Below is a small trained network, with its code and all its weights. Each question gives an input and a target symbol and asks what happens when units are switched off, that is, made to give their printed mean instead of their output.

import numpy as np


def w(rows, s, z=0):
    codes = np.array(rows[::2]) - 128.0
    scale = np.full(codes.shape[1], s)
    scale[-1] = z or s
    return codes * scale


def f(y):
    return y / 2 * (1 + np.tanh(0.7978845608 * (y + 0.044715 * y**3)))


def softmax(a):
    e = np.exp(a - a.max(-1, keepdims=True))
    return e / e.sum(-1, keepdims=True)


def log_softmax(a):
    a = a - a.max(-1, keepdims=True)
    return a - np.log(np.exp(a).sum(-1, keepdims=True))


def net(x, mask):
    ids = ['βζημξφω'.index(c) for c in x.split()]
    T = len(ids)
    res = E[ids] + P[:T]
    q, k, v = (res @ M[0].T for M in (Q, K, V))
    z = softmax(np.where(np.tri(T) > 0, q @ k.T / 2**0.5, -1e9)) @ v
    res = res + np.where(mask[0], z, O[0][:, -1]) @ O[0][:, :-1]
    y = f(res @ A[0][:, :-1].T + A[0][:, -1])
    res = res + np.where(mask[1:17], y, B[0][:, -1]) @ B[0][:, :-1]
    return log_softmax(res[-1] @ U[:, :-1].T + U[:, -1])


Q, K, V, O, A, B = {}, {}, {}, {}, {}, {}
E = w([
[47,143,90,113],'β',
[4,56,146,147],'ζ',
[138,91,124,98],'η',
[119,133,110,86],'μ',
[124,172,65,189],'ξ',
[125,120,143,142],'φ',
[166,64,178,124],'ω',
],0.017)
P = w([
[184,210,171,139],'0',
[22,242,227,188],'1',
[179,166,93,95],'2',
[12,133,223,208],'3',
[151,99,71,90],'4',
[11,66,226,229],'5',
[143,79,61,97],'6',
[12,1,242,253],'7',
[141,48,56,107],'8',
[14,172,112,98],'9',
[124,35,62,132],'10',
],0.0085)
Q[0] = w([
[133,130,143,43],'head 1',
[90,134,9,2],'head 1',
],0.0078)
K[0] = w([
[33,126,217,82],'head 1',
[145,98,87,255],'head 1',
],0.0067)
V[0] = w([
[204,155,48,166],'head 1',
[36,73,131,253],'head 1',
],0.0079)
O[0] = w([
[245,160,64,147,34],'head 1',
[151,34,158,197,255],'head 1',
],0.011,0.0048)
A[0] = w([
[212,109,105,98,212],'neuron 1',
[128,111,125,119,61],'neuron 2',
[92,84,191,85,166],'neuron 3',
[108,92,131,113,19],'neuron 4',
[74,67,72,139,214],'neuron 5',
[154,138,135,159,2],'neuron 6',
[128,90,97,162,166],'neuron 7',
[181,107,115,171,111],'neuron 8',
[210,83,149,187,142],'neuron 9',
[72,153,87,40,178],'neuron 10',
[159,79,50,174,234],'neuron 11',
[191,216,123,67,14],'neuron 12',
[141,186,83,173,151],'neuron 13',
[120,204,113,93,4],'neuron 14',
[254,130,131,144,246],'neuron 15',
[147,130,166,44,130],'neuron 16',
],0.012,0.007)
B[0] = w([
[173,161,65,42,142],'neuron 1',
[128,62,93,124,123],'neuron 2',
[139,130,156,177,236],'neuron 3',
[146,63,143,114,140],'neuron 4',
[146,106,113,101,254],'neuron 5',
[148,62,106,170,120],'neuron 6',
[133,78,121,92,177],'neuron 7',
[52,76,138,67,131],'neuron 8',
[67,161,133,132,153],'neuron 9',
[164,106,101,254,148],'neuron 10',
[102,123,130,95,181],'neuron 11',
[119,201,21,182,132],'neuron 12',
[98,115,222,180,137],'neuron 13',
[197,59,163,222,128],'neuron 14',
[166,136,117,15,146],'neuron 15',
[204,71,137,211,130],'neuron 16',
],0.0098,0.016)
U = w([
[79,161,198,219,144],'β',
[103,97,195,134,240],'ζ',
[240,109,107,124,55],'η',
[237,110,146,182,3],'μ',
[105,119,69,30,17],'ξ',
[145,183,201,86,96],'φ',
[255,129,230,97,10],'ω',
],0.0093,0.0054)

Each question gives the input, a string of symbols that net reads in full, and the target symbol t.
The units are the heads (2 rows each of Q, K, V and O) and the neurons (one row each of A and B). Each row of codes is followed by its name. A weight is (code - 128) times the scale printed after its matrix; where a second scale follows, it is the last column's (O, A, B and U).
mask holds one flag per unit, heads first, then neurons. A switched-off unit (its flag False) gives its mean, the last column of its rows in O or B, instead of its output. The means were averaged over made-up inputs and are rounded, as every weight is.
A unit's drop is (log p(t) with every unit on - log p(t) with that unit switched off) / (log p(t) with every unit on - log p(t) with every unit switched off).
The circuit of an input: a set's keep is (log p(t) with only the set's units on - log p(t) with every unit switched off) / (log p(t) with every unit on - log p(t) with every unit switched off). Starting from the 12 units with the biggest drops (on a tie, the unit counted first), units are removed one at a time, each time the one whose removal leaves the highest keep (on an exact tie, the one counted first), for as long as the keep stays at least 0.8.
units of the circuit, in order: the units of the circuit, biggest drop first
most important unit: the unit with the biggest drop
k most important neurons: the k neurons with the biggest drops, biggest first
drop when u is switched off: that unit's drop, to one decimal
input ω η μ, target μ: units of the circuit, in order : [head 1; neuron 10; neuron 16]
input β η β, target β: units of the circuit, in order : [neuron 10; head 1; neuron 15]
input ξ η φ, target ξ: units of the circuit, in order : [head 1; neuron 3; neuron 15]
input φ ξ η ω ω, target ξ: units of the circuit, in order : [neuron 1; neuron 15; head 1; neuron 9]
input μ η η η μ, target μ: units of the circuit, in order : [neuron 10; head 1; neuron 16]
input μ η η, target η: units of the circuit, in order : [head 1; neuron 10; neuron 1; neuron 16]
input ω ζ η ω φ ξ η, target ξ: most important unit : neuron 1
input φ η φ β ξ η ξ ξ β, target ξ: 2 most important neurons : [neuron 3; neuron 11]
input ζ ζ ξ ω, target β: 3 most important neurons : [neuron 3; neuron 9; neuron 15]
input φ ζ ξ, target ξ: drop when neuron 15 is switched off : 0.2
input ζ ω ξ β ζ ξ η, target ξ: drop when head 1 is switched off : 0.3
input η μ η, target η: drop when neuron 11 is switched off : 0.0
